Below is a small trained network, with its code and all its weights. Each question gives an input and a class and asks what happens when units are switched off, that is, made to give their printed mean instead of their output.

import numpy as np


def w(rows, s, z=0):
    codes = np.array(rows[::2]) - 128.0
    scale = np.full(codes.shape[1], s)
    scale[-1] = z or s
    return codes * scale


def norm(h):
    return h / np.sqrt((h * h).mean(-1, keepdims=True) + 1e-5)


def f(y):
    return np.maximum(y, 0)


def log_softmax(a):
    a = a - a.max(-1, keepdims=True)
    return a - np.log(np.exp(a).sum(-1, keepdims=True))


def net(x, mask):
    res = np.array(x, float).reshape(1, 4) / 4 @ E
    u = 0
    for l in range(3):
        y = f(norm(res) @ A[l][:, :-1].T + A[l][:, -1])
        res = res + np.where(mask[u : u + 7], y, B[l][:, -1]) @ B[l][:, :-1]
        u += 7
    return log_softmax(norm(res)[-1] @ U[:, :-1].T + U[:, -1])


A, B = {}, {}
E = w([
[74,140,151,127,16,166,134],'x0',
[4,109,44,200,117,174,68],'x1',
[157,121,103,64,85,109,115],'x2',
[183,54,8,124,156,79,156],'x3',
],0.0035)
A[0] = w([
[131,88,66,184,191,122,123,28],'L0N0',
[108,78,29,21,100,84,98,102],'L0N1',
[200,169,226,113,46,186,147,176],'L0N2',
[43,66,49,181,112,190,134,112],'L0N3',
[254,170,145,166,139,214,191,133],'L0N4',
[186,171,28,130,108,122,154,133],'L0N5',
[74,95,154,91,36,142,34,250],'L0N6',
],0.0038,0.0016)
B[0] = w([
[184,239,55,220,113,206,122,184],'L0N0',
[199,115,174,183,73,83,218,210],'L0N1',
[100,145,88,235,169,137,109,242],'L0N2',
[197,212,168,99,176,105,113,244],'L0N3',
[46,83,104,86,167,85,93,186],'L0N4',
[95,117,80,100,75,137,199,186],'L0N5',
[134,122,207,108,4,187,115,253],'L0N6',
],0.0045,0.0036)
A[1] = w([
[85,94,142,3,112,251,131,45],'L1N0',
[233,211,186,215,68,110,115,104],'L1N1',
[229,95,21,98,152,118,135,127],'L1N2',
[192,117,95,72,226,22,143,69],'L1N3',
[195,112,143,57,183,29,41,2],'L1N4',
[117,213,212,133,61,173,145,161],'L1N5',
[239,111,42,173,64,169,93,203],'L1N6',
],0.0038,0.00093)
B[1] = w([
[118,232,201,147,151,111,133,155],'L1N0',
[102,70,125,67,211,190,122,233],'L1N1',
[13,147,195,142,127,169,91,213],'L1N2',
[126,116,67,59,91,156,40,196],'L1N3',
[99,54,99,2,142,67,106,154],'L1N4',
[71,148,93,121,50,99,93,252],'L1N5',
[223,117,111,151,174,155,171,222],'L1N6',
],0.0041,0.0043)
A[2] = w([
[158,212,26,131,76,141,106,59],'L2N0',
[123,76,131,80,172,58,109,64],'L2N1',
[230,219,2,202,143,159,54,5],'L2N2',
[147,86,19,113,173,231,95,96],'L2N3',
[66,184,168,129,254,102,123,145],'L2N4',
[207,137,67,134,232,80,162,209],'L2N5',
[100,114,241,194,209,68,214,157],'L2N6',
],0.0041,0.0012)
B[2] = w([
[107,113,168,161,213,71,157,203],'L2N0',
[123,91,120,3,142,156,102,171],'L2N1',
[210,149,73,196,208,190,173,252],'L2N2',
[130,83,166,172,233,131,57,241],'L2N3',
[183,98,82,121,86,53,162,208],'L2N4',
[95,191,214,130,116,209,73,246],'L2N5',
[78,131,86,141,112,22,177,160],'L2N6',
],0.0049,0.0032)
U = w([
[210,62,98,114,60,144,214,16],'0',
[71,176,172,139,55,186,71,212],'1',
[100,132,131,139,148,21,164,5],'2',
[163,62,126,1,190,110,76,118],'3',
[193,131,95,188,227,191,120,233],'4',
],0.0092,0.0021)

Each question gives the input, the list of numbers given to net, and the class t.
The units are the neurons (one row each of A and B). Each row of codes is followed by its name. A weight is (code - 128) times the scale printed after its matrix; where a second scale follows, it is the last column's (A, B and U).
mask holds one flag per neuron, layer by layer. A switched-off neuron (its flag False) gives its mean, the last column of its row in B, instead of its output. The means were averaged over made-up inputs and are rounded, as every weight is.
A unit's drop is (log p(t) with every unit on - log p(t) with that unit switched off) / (log p(t) with every unit on - log p(t) with every unit switched off).
The circuit of an input: a set's keep is (log p(t) with only the set's units on - log p(t) with every unit switched off) / (log p(t) with every unit on - log p(t) with every unit switched off). Starting from the 12 units with the biggest drops (on a tie, the unit counted first), units are removed one at a time, each time the one whose removal leaves the highest keep (on an exact tie, the one counted first), for as long as the keep stays at least 0.8.
circuit, biggest first: the units of the circuit, biggest drop first
top k neurons: the k neurons with the biggest drops, biggest first
top k neurons in layer l: the k neurons of layer l with the biggest drops, biggest first
drop when u is switched off: that unit's drop, to one decimal
input [8,-1,0,4], class 0: circuit, biggest first -> (L2N5)
input [5,-6,-1,0], class 2: circuit, biggest first -> (L0N4; L0N0; L0N2; L2N6)
input [7,-8,-7,0], class 2: top 2 neurons in layer 0 -> (L0N6; L0N2)
input [5,5,1,4], class 4: top 2 neurons -> (L0N3; L1N6)
input [4,-7,-1,-1], class 2: top 4 neurons -> (L0N2; L0N3; L1N3; L0N6)
input [7,3,0,6], class 0: top 2 neurons -> (L0N1; L0N2)
input [5,5,7,3], class 0: top 3 neurons -> (L0N1; L2N5; L1N2)
input [-4,-7,-8,-6], class 2: top 2 neurons in layer 2 -> (L2N6; L2N4)
input [0,-4,-1,7], class 3: top 2 neurons in layer 1 -> (L1N2; L1N3)
input [-8,1,3,-8], class 2: top 2 neurons -> (L1N3; L0N3)
input [2,-6,-4,2], class 3: top 2 neurons -> (L0N4; L1N3)
input [1,8,-1,0], class 4: top 3 neurons in layer 2 -> (L2N2; L2N5; L2N0)
input [-7,-7,-6,-4], class 3: top 2 neurons in layer 1 -> (L1N3; L1N4)
input [-5,-7,-5,7], class 3: top neuron in layer 1 -> (L1N4)
input [-3,-8,-6,-3], class 3: top 2 neurons in layer 1 -> (L1N3; L1N4)
input [4,-4,-5,2], class 2: drop when L0N2 is switched off -> 0.7
input [7,8,1,8], class 4: drop when L0N3 is switched off -> 0.4
input [-8,-5,-5,4], class 3: drop when L1N4 is switched off -> 0.3
